Here is a tiny trained network, its code and every weight. The questions are about switching its units off for an input and a class, where a switched-off unit gives its printed mean instead of its output.

import numpy as np


def w(rows, s, z=0):
    codes = np.array(rows[::2]) - 128.0
    scale = np.full(codes.shape[1], s)
    scale[-1] = z or s
    return codes * scale


def f(y):
    return np.maximum(y, 0)


def log_softmax(a):
    a = a - a.max(-1, keepdims=True)
    return a - np.log(np.exp(a).sum(-1, keepdims=True))


def net(x, mask):
    res = np.array(x, float).reshape(1, 5) / 4 @ E
    y = f(res @ A[0][:, :-1].T + A[0][:, -1])
    res = res + np.where(mask, y, B[0][:, -1]) @ B[0][:, :-1]
    return log_softmax(res[-1] @ U[:, :-1].T + U[:, -1])


A, B = {}, {}
E = w([
[157,51,201,46,182,178,142,207,73,53,92],'x0',
[2,84,93,107,207,25,162,113,89,78,178],'x1',
[173,136,138,101,116,58,198,168,128,195,60],'x2',
[135,96,131,187,112,166,108,106,114,61,116],'x3',
[134,165,200,166,100,109,169,169,99,110,224],'x4',
],0.012)
A[0] = w([
[188,98,121,101,221,101,172,157,121,112,62,121],'N1',
[104,99,221,92,155,109,223,171,91,131,129,123],'N2',
[81,124,75,86,164,105,140,135,71,116,149,104],'N3',
[153,220,192,156,69,106,99,131,110,126,128,107],'N4',
[148,88,169,80,121,204,4,126,125,24,192,254],'N5',
[119,107,170,92,164,121,116,190,89,111,147,149],'N6',
[208,138,128,113,106,192,104,136,108,88,84,149],'N7',
[172,139,213,165,79,102,170,201,106,114,174,169],'N8',
[108,90,74,117,145,139,56,118,132,100,106,132],'N9',
[72,127,48,104,147,38,123,137,104,215,145,167],'N10',
[99,69,131,69,175,109,192,151,152,116,12,129],'N11',
[110,65,120,135,142,204,1,92,119,64,88,109],'N12',
[66,112,143,181,117,133,60,135,170,111,163,149],'N13',
[163,228,48,160,131,103,107,59,118,183,214,158],'N14',
[164,135,130,131,92,173,95,78,166,118,121,112],'N15',
[156,152,162,111,60,155,97,195,111,124,81,173],'N16',
[92,97,184,138,137,134,110,220,98,157,196,163],'N17',
[173,219,175,168,76,127,187,204,83,97,133,143],'N18',
[242,141,168,94,133,143,101,177,175,183,50,135],'N19',
[81,202,76,157,64,103,201,49,201,191,156,186],'N20',
[108,75,103,128,193,126,127,98,104,127,11,179],'N21',
],0.0095,0.0054)
B[0] = w([
[119,76,71,130,121,149,77,169,165,172,114,196],'N1',
[204,134,79,179,110,169,148,154,151,89,118,213],'N2',
[163,120,168,161,106,131,126,123,112,67,161,181],'N3',
[137,132,120,65,77,106,148,159,152,105,109,188],'N4',
[171,103,101,155,230,136,86,137,124,101,169,254],'N5',
[197,143,84,115,129,196,160,100,196,69,167,197],'N6',
[117,129,114,194,255,106,142,138,112,135,128,205],'N7',
[132,94,184,85,63,189,159,156,172,89,188,215],'N8',
[194,58,95,170,119,189,171,180,135,79,100,172],'N9',
[71,169,194,155,216,101,107,84,65,75,115,200],'N10',
[174,76,83,73,59,43,122,236,104,121,77,210],'N11',
[159,55,37,204,138,143,43,114,83,93,68,213],'N12',
[140,101,133,137,185,81,57,77,124,177,171,176],'N13',
[27,227,54,115,91,62,156,109,104,141,132,219],'N14',
[102,161,109,129,129,86,135,147,99,93,135,183],'N15',
[146,75,125,116,160,88,87,128,136,162,200,201],'N16',
[159,226,127,51,157,145,172,135,187,87,181,191],'N17',
[184,74,168,100,63,146,142,149,173,157,180,210],'N18',
[119,12,227,100,194,51,96,175,114,194,209,234],'N19',
[49,173,176,86,101,48,135,124,123,155,181,232],'N20',
[156,64,99,80,71,91,117,194,113,109,90,197],'N21',
],0.0083,0.019)
U = w([
[163,153,139,111,157,207,148,113,203,73,186,172],'0',
[75,209,123,82,72,71,116,131,146,135,142,227],'1',
[131,71,119,101,1,114,154,189,182,217,129,32],'2',
[153,99,43,155,107,146,80,145,136,79,53,28],'3',
[71,213,97,177,174,100,94,17,144,192,137,109],'4',
[125,50,136,141,220,80,65,161,115,173,142,250],'5',
[90,120,200,169,118,97,230,109,107,121,153,46],'6',
[104,159,186,76,107,200,76,114,106,124,70,23],'7',
],0.0092,0.0023)

Each question gives the input, the list of numbers given to net, and the class t.
The units are the neurons (one row each of A and B). Each row of codes is followed by its name. A weight is (code - 128) times the scale printed after its matrix; where a second scale follows, it is the last column's (A, B and U).
mask holds one flag per neuron, in row order. A switched-off neuron (its flag False) gives its mean, the last column of its row in B, instead of its output. The means were averaged over made-up inputs and are rounded, as every weight is.
A unit's drop is (log p(t) with every unit on - log p(t) with that unit switched off) / (log p(t) with every unit on - log p(t) with every unit switched off).
The circuit of an input: a set's keep is (log p(t) with only the set's units on - log p(t) with every unit switched off) / (log p(t) with every unit on - log p(t) with every unit switched off). Starting from the 12 units with the biggest drops (on a tie, the unit counted first), units are removed one at a time, each time the one whose removal leaves the highest keep (on an exact tie, the one counted first), for as long as the keep stays at least 0.8.
circuit, biggest first: the units of the circuit, biggest drop first
k most important neurons: the k neurons with the biggest drops, biggest first
drop when u is switched off: that unit's drop, to one decimal
input [-1,-8,-4,-4,8], class 2: 2 most important neurons	N18, N4
input [1,-2,-5,1,-7], class 3: circuit, biggest first	N12
input [-3,0,-8,8,-3], class 3: 3 most important neurons	N19, N12, N9
input [8,0,5,2,3], class 2: 2 most important neurons	N11, N1
input [-5,2,2,-5,1], class 4: 2 most important neurons	N10, N11
input [2,-1,-7,0,-5], class 3: 2 most important neurons	N19, N12
input [-7,-2,-1,-7,-1], class 4: 4 most important neurons	N11, N10, N8, N21
input [-3,0,5,1,-8], class 2: 2 most important neurons	N5, N7
input [-2,6,6,2,8], class 6: 2 most important neurons	N5, N10
input [-1,3,-8,2,-5], class 3: 3 most important neurons	N19, N12, N9
input [0,4,5,2,-7], class 3: drop when N19 is switched off	0.3
input [-6,3,3,6,-3], class 4: drop when N4 is switched off	0.1
input [-7,-7,-4,-6,8], class 1: drop when N14 is switched off	0.5
input [-2,6,3,-6,8], class 1: circuit, biggest first	N19
